Below is a small trained network, with its code and all its weights. Each question gives an input and a class and asks what happens when units are switched off, that is, made to give their printed mean instead of their output.

import numpy as np


def w(rows, s, z=0):
    codes = np.array(rows[::2]) - 128.0
    scale = np.full(codes.shape[1], s)
    scale[-1] = z or s
    return codes * scale


def norm(h):
    return h / np.sqrt((h * h).mean(-1, keepdims=True) + 1e-5)


def f(y):
    return np.maximum(y, 0)


def log_softmax(a):
    a = a - a.max(-1, keepdims=True)
    return a - np.log(np.exp(a).sum(-1, keepdims=True))


def net(x, mask):
    res = np.array(x, float).reshape(1, 4) / 4 @ E
    u = 0
    for l in range(2):
        y = f(norm(res) @ A[l][:, :-1].T + A[l][:, -1])
        res = res + np.where(mask[u : u + 12], y, B[l][:, -1]) @ B[l][:, :-1]
        u += 12
    return log_softmax(norm(res)[-1] @ U[:, :-1].T + U[:, -1])


A, B = {}, {}
E = w([
[19,92,190,88,228,97],'x0',
[67,163,176,81,89,254],'x1',
[51,89,188,207,117,17],'x2',
[171,185,242,80,115,56],'x3',
],0.0074)
A[0] = w([
[60,96,57,226,170,112,71],'L0N0',
[227,111,36,148,56,104,27],'L0N1',
[46,59,146,161,192,61,147],'L0N2',
[147,98,148,128,88,6,115],'L0N3',
[112,156,184,50,109,245,77],'L0N4',
[102,166,106,74,37,205,72],'L0N5',
[100,223,119,57,142,149,234],'L0N6',
[2,107,131,176,113,98,57],'L0N7',
[221,113,23,115,89,110,38],'L0N8',
[137,71,71,113,215,98,3],'L0N9',
[106,40,78,208,53,186,85],'L0N10',
[50,48,80,84,148,135,92],'L0N11',
],0.0097,0.0053)
B[0] = w([
[126,33,111,115,234,230,199],'L0N0',
[216,81,27,222,146,159,212],'L0N1',
[120,80,56,84,87,98,254],'L0N2',
[146,254,169,167,27,68,231],'L0N3',
[114,215,92,150,184,207,213],'L0N4',
[61,249,176,151,118,130,191],'L0N5',
[209,147,127,97,157,138,229],'L0N6',
[215,49,120,47,94,138,201],'L0N7',
[227,84,64,234,184,120,203],'L0N8',
[69,98,223,149,93,117,154],'L0N9',
[199,169,176,39,111,174,207],'L0N10',
[40,132,127,105,157,82,180],'L0N11',
],0.0095,0.0074)
A[1] = w([
[93,165,146,158,73,39,1],'L1N0',
[61,45,115,179,184,131,36],'L1N1',
[129,161,201,80,173,170,123],'L1N2',
[101,253,105,177,129,185,66],'L1N3',
[215,124,89,203,164,117,107],'L1N4',
[69,133,146,85,125,100,48],'L1N5',
[111,113,113,65,115,22,77],'L1N6',
[175,132,102,190,95,148,70],'L1N7',
[88,170,149,146,51,67,90],'L1N8',
[118,143,182,125,41,15,84],'L1N9',
[133,118,221,116,135,77,100],'L1N10',
[234,141,170,86,139,146,46],'L1N11',
],0.014,0.0057)
B[1] = w([
[30,146,144,77,33,3,182],'L1N0',
[52,98,59,53,136,75,158],'L1N1',
[142,106,204,106,92,160,204],'L1N2',
[72,200,108,113,169,58,227],'L1N3',
[207,111,78,215,83,143,254],'L1N4',
[198,136,115,112,159,144,151],'L1N5',
[103,225,211,210,114,125,205],'L1N6',
[187,97,55,140,205,133,205],'L1N7',
[19,110,142,118,117,69,192],'L1N8',
[57,83,185,185,23,75,236],'L1N9',
[145,49,165,121,42,129,173],'L1N10',
[126,50,134,133,79,141,201],'L1N11',
],0.013,0.0092)
U = w([
[115,99,142,166,223,100,3],'0',
[243,119,10,225,147,143,203],'1',
[68,254,174,45,209,204,161],'2',
[36,108,187,191,50,20,172],'3',
[29,9,37,28,171,94,169],'4',
[181,41,193,68,78,206,135],'5',
],0.016,0.013)

Each question gives the input, the list of numbers given to net, and the class t.
The units are the neurons (one row each of A and B). Each row of codes is followed by its name. A weight is (code - 128) times the scale printed after its matrix; where a second scale follows, it is the last column's (A, B and U).
mask holds one flag per neuron, layer by layer. A switched-off neuron (its flag False) gives its mean, the last column of its row in B, instead of its output. The means were averaged over made-up inputs and are rounded, as every weight is.
A unit's drop is (log p(t) with every unit on - log p(t) with that unit switched off) / (log p(t) with every unit on - log p(t) with every unit switched off).
unit that matters most: the unit with the biggest drop
top k neurons: the k neurons with the biggest drops, biggest first
top k neurons in layer l: the k neurons of layer l with the biggest drops, biggest first
drop when u is switched off: that unit's drop, to one decimal
input [-5,5,6,-2], class 5: top 2 neurons in layer 0 : (L0N10 L0N3)
input [-3,-2,5,-1], class 1: unit that matters most : L0N0
input [-1,-1,1,-7], class 4: top 2 neurons : (L0N0 L0N3)
input [0,8,5,-5], class 5: top 3 neurons : (L0N7 L0N10 L1N2)
input [7,4,2,4], class 5: top 2 neurons : (L0N3 L1N3)
input [3,-8,-4,-7], class 4: top 2 neurons : (L1N1 L0N9)
input [-2,2,5,-8], class 5: top 3 neurons : (L0N10 L0N7 L1N3)
input [5,2,-3,8], class 2: top 3 neurons in layer 1 : (L1N4 L1N9 L1N3)
input [1,-5,3,-3], class 4: top 2 neurons in layer 1 : (L1N1 L1N9)
input [-3,6,4,4], class 2: top 2 neurons in layer 0 : (L0N4 L0N3)
input [6,-3,5,-7], class 4: drop when L0N0 is switched off : 0.2
input [4,-6,-5,-5], class 4: drop when L1N1 is switched off : 0.1
input [7,3,1,4], class 5: drop when L0N3 is switched off : 0.2
input [8,1,-7,-7], class 2: drop when L1N11 is switched off : 0.1
input [4,-5,-8,5], class 5: unit that matters most : L0N1
